Here is a tiny trained network, its code and every weight. The questions are about switching its units off for an input and a target symbol, where a switched-off unit gives its printed mean instead of its output.

import numpy as np


def w(rows, s, z=0):
    codes = np.array(rows[::2]) - 128.0
    scale = np.full(codes.shape[1], s)
    scale[-1] = z or s
    return codes * scale


def norm(h):
    return h / np.sqrt((h * h).mean(-1, keepdims=True) + 1e-5)


def f(y):
    return y / 2 * (1 + np.tanh(0.7978845608 * (y + 0.044715 * y**3)))


def softmax(a):
    e = np.exp(a - a.max(-1, keepdims=True))
    return e / e.sum(-1, keepdims=True)


def log_softmax(a):
    a = a - a.max(-1, keepdims=True)
    return a - np.log(np.exp(a).sum(-1, keepdims=True))


def net(x, mask):
    ids = ['ΘΩαβδεζηλμξφψ'.index(c) for c in x.split()]
    T = len(ids)
    res = E[ids] + P[:T]
    u = 0
    for l in range(2):
        q, k, v = (norm(res) @ M[l].T for M in (Q, K, V))
        z = softmax(np.where(np.tri(T) > 0, q @ k.T / 2**0.5, -1e9)) @ v
        res = res + np.where(mask[u], z, O[l][:, -1]) @ O[l][:, :-1]
        u += 1
        y = f(norm(res) @ A[l][:, :-1].T + A[l][:, -1])
        res = res + np.where(mask[u : u + 16], y, B[l][:, -1]) @ B[l][:, :-1]
        u += 16
    return log_softmax(norm(res)[-1] @ U[:, :-1].T + U[:, -1])


Q, K, V, O, A, B = {}, {}, {}, {}, {}, {}
E = w([
[131,154,119,87],'Θ',
[132,156,117,87],'Ω',
[100,152,155,148],'α',
[135,156,113,84],'β',
[136,153,112,83],'δ',
[133,155,115,85],'ε',
[132,176,117,252],'ζ',
[243,114,127,112],'η',
[115,107,78,133],'λ',
[135,169,104,85],'μ',
[138,152,111,76],'ξ',
[199,197,125,180],'φ',
[201,183,119,147],'ψ',
],0.024)
P = w([
[221,169,59,197],'0',
[189,160,67,165],'1',
[172,161,91,159],'2',
[158,162,109,149],'3',
[149,159,129,140],'4',
[140,155,149,132],'5',
[130,155,165,125],'6',
[123,150,180,119],'7',
[113,150,196,118],'8',
[106,150,216,110],'9',
[90,152,236,110],'10',
[73,155,255,106],'11',
[72,159,249,98],'12',
],0.0068)
Q[0] = w([
[105,161,212,190],'L0H1',
[86,233,103,1],'L0H1',
],0.0089)
K[0] = w([
[172,169,158,164],'L0H1',
[1,93,168,79],'L0H1',
],0.0097)
V[0] = w([
[74,118,40,199],'L0H1',
[169,64,2,103],'L0H1',
],0.0039)
O[0] = w([
[90,142,161,2,142],'L0H1',
[83,233,145,124,9],'L0H1',
],0.0081,0.0011)
A[0] = w([
[67,91,96,85,52],'L0N1',
[93,114,143,145,62],'L0N2',
[110,156,126,22,94],'L0N3',
[116,140,118,143,65],'L0N4',
[102,69,201,152,79],'L0N5',
[162,45,7,173,43],'L0N6',
[96,85,117,56,121],'L0N7',
[75,150,183,159,132],'L0N8',
[22,95,65,113,2],'L0N9',
[148,84,89,52,57],'L0N10',
[156,154,145,150,74],'L0N11',
[178,105,134,164,163],'L0N12',
[145,148,103,111,23],'L0N13',
[176,70,140,116,133],'L0N14',
[75,103,131,115,46],'L0N15',
[126,129,128,126,121],'L0N16',
],0.011,0.0038)
B[0] = w([
[115,147,130,116,136],'L0N1',
[144,116,114,152,121],'L0N2',
[103,95,72,153,254],'L0N3',
[158,123,130,126,117],'L0N4',
[145,82,95,167,150],'L0N5',
[161,247,119,105,139],'L0N6',
[102,183,115,130,165],'L0N7',
[168,108,88,149,189],'L0N8',
[53,137,139,105,150],'L0N9',
[161,150,135,140,165],'L0N10',
[123,119,129,111,135],'L0N11',
[104,149,115,83,130],'L0N12',
[124,104,136,153,130],'L0N13',
[105,128,107,127,117],'L0N14',
[101,117,150,166,118],'L0N15',
[130,129,129,130,127],'L0N16',
],0.012,0.0062)
Q[1] = w([
[80,174,8,137],'L1H1',
[157,157,223,133],'L1H1',
],0.016)
K[1] = w([
[93,126,252,132],'L1H1',
[135,164,65,138],'L1H1',
],0.018)
V[1] = w([
[61,162,107,254],'L1H1',
[120,214,44,112],'L1H1',
],0.0066)
O[1] = w([
[29,161,93,250,193],'L1H1',
[2,178,108,11,254],'L1H1',
],0.0074,0.0059)
A[1] = w([
[181,114,134,161,78],'L1N1',
[128,80,149,153,88],'L1N2',
[125,162,110,121,64],'L1N3',
[172,188,188,143,1],'L1N4',
[136,112,110,166,74],'L1N5',
[107,116,122,55,80],'L1N6',
[121,162,129,157,108],'L1N7',
[163,174,245,189,48],'L1N8',
[98,153,176,133,139],'L1N9',
[205,85,130,59,76],'L1N10',
[170,5,200,147,117],'L1N11',
[118,106,120,112,62],'L1N12',
[158,160,115,93,86],'L1N13',
[149,126,118,144,61],'L1N14',
[113,162,91,116,151],'L1N15',
[171,85,146,86,53],'L1N16',
],0.018,0.0047)
B[1] = w([
[88,107,119,119,129],'L1N1',
[114,83,101,124,135],'L1N2',
[145,103,126,149,164],'L1N3',
[120,132,182,162,133],'L1N4',
[115,110,128,91,151],'L1N5',
[124,167,208,129,169],'L1N6',
[151,114,93,116,163],'L1N7',
[76,183,32,150,130],'L1N8',
[163,127,108,119,140],'L1N9',
[129,95,93,51,131],'L1N10',
[175,118,113,254,149],'L1N11',
[123,150,136,149,119],'L1N12',
[131,85,166,137,150],'L1N13',
[109,123,118,107,120],'L1N14',
[162,114,132,142,254],'L1N15',
[120,156,77,105,123],'L1N16',
],0.014,0.009)
U = w([
[82,102,103,82,222],'Θ',
[35,203,80,68,60],'Ω',
[129,121,140,103,70],'α',
[173,220,147,216,3],'β',
[162,33,74,142,171],'δ',
[193,119,195,138,83],'ε',
[120,117,139,100,69],'ζ',
[21,96,141,223,160],'η',
[201,194,79,71,219],'λ',
[175,90,116,3,74],'μ',
[121,116,153,106,78],'ξ',
[120,116,158,105,83],'φ',
[121,112,152,110,81],'ψ',
],0.015,0.013)

Each question gives the input, a string of symbols that net reads in full, and the target symbol t.
The units are the heads (2 rows each of Q, K, V and O) and the neurons (one row each of A and B). Each row of codes is followed by its name. A weight is (code - 128) times the scale printed after its matrix; where a second scale follows, it is the last column's (O, A, B and U).
mask holds one flag per unit, layer by layer, with each layer's heads first. A switched-off unit (its flag False) gives its mean, the last column of its rows in O or B, instead of its output. The means were averaged over made-up inputs and are rounded, as every weight is.
A unit's drop is (log p(t) with every unit on - log p(t) with that unit switched off) / (log p(t) with every unit on - log p(t) with every unit switched off).
The circuit of an input: a set's keep is (log p(t) with only the set's units on - log p(t) with every unit switched off) / (log p(t) with every unit on - log p(t) with every unit switched off). Starting from the 12 units with the biggest drops (on a tie, the unit counted first), units are removed one at a time, each time the one whose removal leaves the highest keep (on an exact tie, the one counted first), for as long as the keep stays at least 0.8.
units of the circuit, in order: the units of the circuit, biggest drop first
most important unit: the unit with the biggest drop
top k neurons: the k neurons with the biggest drops, biggest first
k most important neurons of layer l: the k neurons of layer l with the biggest drops, biggest first
input ζ ξ Θ λ Ω Ω λ α ξ μ, target δ: most important unit	L0N3
input φ α Θ α Θ λ δ, target Ω: top 3 neurons	[L0N8; L0N3; L0N6]
input λ λ δ α δ, target δ: units of the circuit, in order	[L0N3; L0N6]
input Ω λ η Ω, target μ: units of the circuit, in order	[L1H1; L1N10]
input α ζ λ Θ Ω, target Ω: 3 most important neurons of layer 0	[L0N12; L0N8; L0N3]
input ε μ λ δ δ, target Ω: units of the circuit, in order	[L0N3; L1H1; L0H1]
input α Θ δ φ δ, target β: top 3 neurons	[L0N8; L0N12; L1N6]
input Ω α λ μ ε, target Ω: units of the circuit, in order	[L0N8; L0N3; L1N6]
input λ Θ α η Ω, target μ: top 3 neurons	[L0N8; L1N10; L0N3]
input λ α α ζ Θ α α λ α Θ, target δ: units of the circuit, in order	[L0N3; L1H1]
input Θ Ω λ α λ α ξ Ω, target δ: top 3 neurons	[L0N3; L0N6; L0N7]
input ψ Ω ε α, target δ: units of the circuit, in order	[L0N8; L1N6]
input α β λ η Ω β, target μ: 4 most important neurons of layer 0	[L0N8; L0N3; L0N12; L0N7]
input Ω α α φ λ α α β η μ, target μ: 3 most important neurons of layer 0	[L0N8; L0N5; L0N3]
input λ λ α β α η ξ, target μ: top 2 neurons	[L0N8; L1N10]
input β δ λ ε μ, target Ω: top 2 neurons	[L0N3; L0N6]
input α λ ξ δ Θ, target Ω: 2 most important neurons of layer 0	[L0N12; L0N8]
input Θ ε λ α α λ α ε α, target δ: top neuron	[L0N5]
input α α Ω λ η Ω ξ μ, target μ: units of the circuit, in order	[L1H1; L0N8; L1N13]
input α η ξ, target μ: top 2 neurons	[L0N8; L0N12]
input Θ δ ζ β η, target μ: top neuron	[L1N10]
input λ λ λ α α ψ φ β α μ β, target δ: top 2 neurons	[L0N3; L0N10]
input α ε α ξ Θ Ω λ α α α ξ, target δ: top 2 neurons	[L0N3; L0N6]
input ε η α ε ξ, target δ: 2 most important neurons of layer 0	[L0N3; L0N14]
input λ η Θ, target μ: top 2 neurons	[L0N3; L1N10]
input λ Ω η λ λ Ω Θ ε ζ ξ φ δ, target β: top 3 neurons	[L0N8; L0N5; L0N3]
input δ Ω λ Ω λ ξ ε δ η β, target μ: top neuron	[L0N3]
input α α φ μ α η β δ, target μ: 2 most important neurons of layer 0	[L0N8; L0N5]
